Below are the code and all the weights of a small trained network. Each question names an input and a class and asks about switching units off, where a switched-off unit gives its printed mean instead of its output.

import numpy as np


def w(rows, s, z=0):
    codes = np.array(rows[::2]) - 128.0
    scale = np.full(codes.shape[1], s)
    scale[-1] = z or s
    return codes * scale


def norm(h):
    return h / np.sqrt((h * h).mean(-1, keepdims=True) + 1e-5)


def f(y):
    return y / 2 * (1 + np.tanh(0.7978845608 * (y + 0.044715 * y**3)))


def log_softmax(a):
    a = a - a.max(-1, keepdims=True)
    return a - np.log(np.exp(a).sum(-1, keepdims=True))


def net(x, mask):
    res = np.array(x, float).reshape(1, 5) / 4 @ E
    u = 0
    for l in range(2):
        y = f(norm(res) @ A[l][:, :-1].T + A[l][:, -1])
        res = res + np.where(mask[u : u + 15], y, B[l][:, -1]) @ B[l][:, :-1]
        u += 15
    return log_softmax(norm(res)[-1] @ U[:, :-1].T + U[:, -1])


A, B = {}, {}
E = w([
[127,128,113],'x0',
[114,97,253],'x1',
[232,22,137],'x2',
[200,233,136],'x3',
[139,114,134],'x4',
],0.0047)
A[0] = w([
[105,151,237,148],'0.n1',
[164,187,41,154],'0.n2',
[50,49,111,89],'0.n3',
[102,72,178,102],'0.n4',
[154,131,94,141],'0.n5',
[146,113,81,55],'0.n6',
[190,194,163,66],'0.n7',
[129,108,190,73],'0.n8',
[183,90,156,136],'0.n9',
[5,189,154,159],'0.n10',
[223,209,152,135],'0.n11',
[145,150,124,3],'0.n12',
[154,161,121,63],'0.n13',
[119,109,125,140],'0.n14',
[45,160,80,58],'0.n15',
],0.013,0.0051)
B[0] = w([
[149,168,65,211],'0.n1',
[130,136,77,229],'0.n2',
[40,97,115,192],'0.n3',
[107,155,94,169],'0.n4',
[105,196,91,152],'0.n5',
[143,206,143,128],'0.n6',
[54,77,134,174],'0.n7',
[173,254,95,146],'0.n8',
[189,107,81,188],'0.n9',
[205,75,113,254],'0.n10',
[31,53,99,236],'0.n11',
[48,178,82,107],'0.n12',
[76,87,150,125],'0.n13',
[127,131,146,137],'0.n14',
[169,97,134,181],'0.n15',
],0.0083,0.0062)
A[1] = w([
[159,120,42,207],'1.n1',
[167,122,219,9],'1.n2',
[6,89,150,154],'1.n3',
[160,146,109,127],'1.n4',
[189,169,105,184],'1.n5',
[27,125,133,112],'1.n6',
[138,125,246,6],'1.n7',
[104,157,192,7],'1.n8',
[68,128,138,116],'1.n9',
[99,105,147,78],'1.n10',
[114,98,193,10],'1.n11',
[50,161,129,98],'1.n12',
[163,184,81,157],'1.n13',
[167,151,78,3],'1.n14',
[147,95,168,25],'1.n15',
],0.011,0.0052)
B[1] = w([
[219,233,131,249],'1.n1',
[134,121,150,120],'1.n2',
[34,138,31,178],'1.n3',
[173,242,136,139],'1.n4',
[138,236,169,165],'1.n5',
[27,55,21,151],'1.n6',
[133,207,239,122],'1.n7',
[183,107,82,119],'1.n8',
[109,52,73,132],'1.n9',
[50,42,187,122],'1.n10',
[103,155,98,117],'1.n11',
[110,91,3,130],'1.n12',
[184,207,116,161],'1.n13',
[196,187,113,130],'1.n14',
[99,69,151,116],'1.n15',
],0.0062,0.011)
U = w([
[53,88,109,242],'0',
[244,184,138,122],'1',
[133,202,136,211],'2',
[170,166,80,98],'3',
[153,254,127,100],'4',
[50,112,255,2],'5',
],0.007,0.0053)

Each question gives the input, the list of numbers given to net, and the class t.
The units are the neurons (one row each of A and B). Each row of codes is followed by its name. A weight is (code - 128) times the scale printed after its matrix; where a second scale follows, it is the last column's (A, B and U).
mask holds one flag per neuron, layer by layer. A switched-off neuron (its flag False) gives its mean, the last column of its row in B, instead of its output. The means were averaged over made-up inputs and are rounded, as every weight is.
A unit's drop is (log p(t) with every unit on - log p(t) with that unit switched off) / (log p(t) with every unit on - log p(t) with every unit switched off).
The circuit of an input: a set's keep is (log p(t) with only the set's units on - log p(t) with every unit switched off) / (log p(t) with every unit on - log p(t) with every unit switched off). Starting from the 12 units with the biggest drops (on a tie, the unit counted first), units are removed one at a time, each time the one whose removal leaves the highest keep (on an exact tie, the one counted first), for as long as the keep stays at least 0.8.
circuit, biggest first: the units of the circuit, biggest drop first
unit that matters most: the unit with the biggest drop
k most important neurons: the k neurons with the biggest drops, biggest first
top k neurons in layer l: the k neurons of layer l with the biggest drops, biggest first
drop when u is switched off: that unit's drop, to one decimal
input [-7,5,5,8,4], class 0: 3 most important neurons : 0.n11; 0.n7; 0.n10
input [-4,1,-5,5,-3], class 0: circuit, biggest first : 0.n11; 0.n7; 0.n8; 1.n5
input [-4,5,4,-3,3], class 4: circuit, biggest first : 0.n8; 0.n10
input [6,-4,-6,-5,-2], class 1: circuit, biggest first : 0.n10; 0.n11; 0.n15; 1.n3
input [-1,-5,-1,5,-4], class 0: unit that matters most : 0.n11
input [0,4,-5,-4,-5], class 1: circuit, biggest first : 0.n10; 0.n11
input [-2,4,-7,-6,-5], class 1: circuit, biggest first : 0.n10; 0.n11
input [6,5,-6,7,-2], class 0: top 2 neurons in layer 0 : 0.n11; 0.n7
input [1,-1,-5,8,2], class 0: 2 most important neurons : 0.n11; 0.n7
input [-1,4,-3,8,1], class 0: drop when 0.n11 is switched off : 0.1
input [3,7,-8,-2,2], class 1: drop when 0.n10 is switched off : 0.3
input [7,4,-1,8,0], class 0: drop when 1.n11 is switched off : 0.0
input [-3,-5,1,7,-5], class 0: drop when 0.n11 is switched off : 0.6
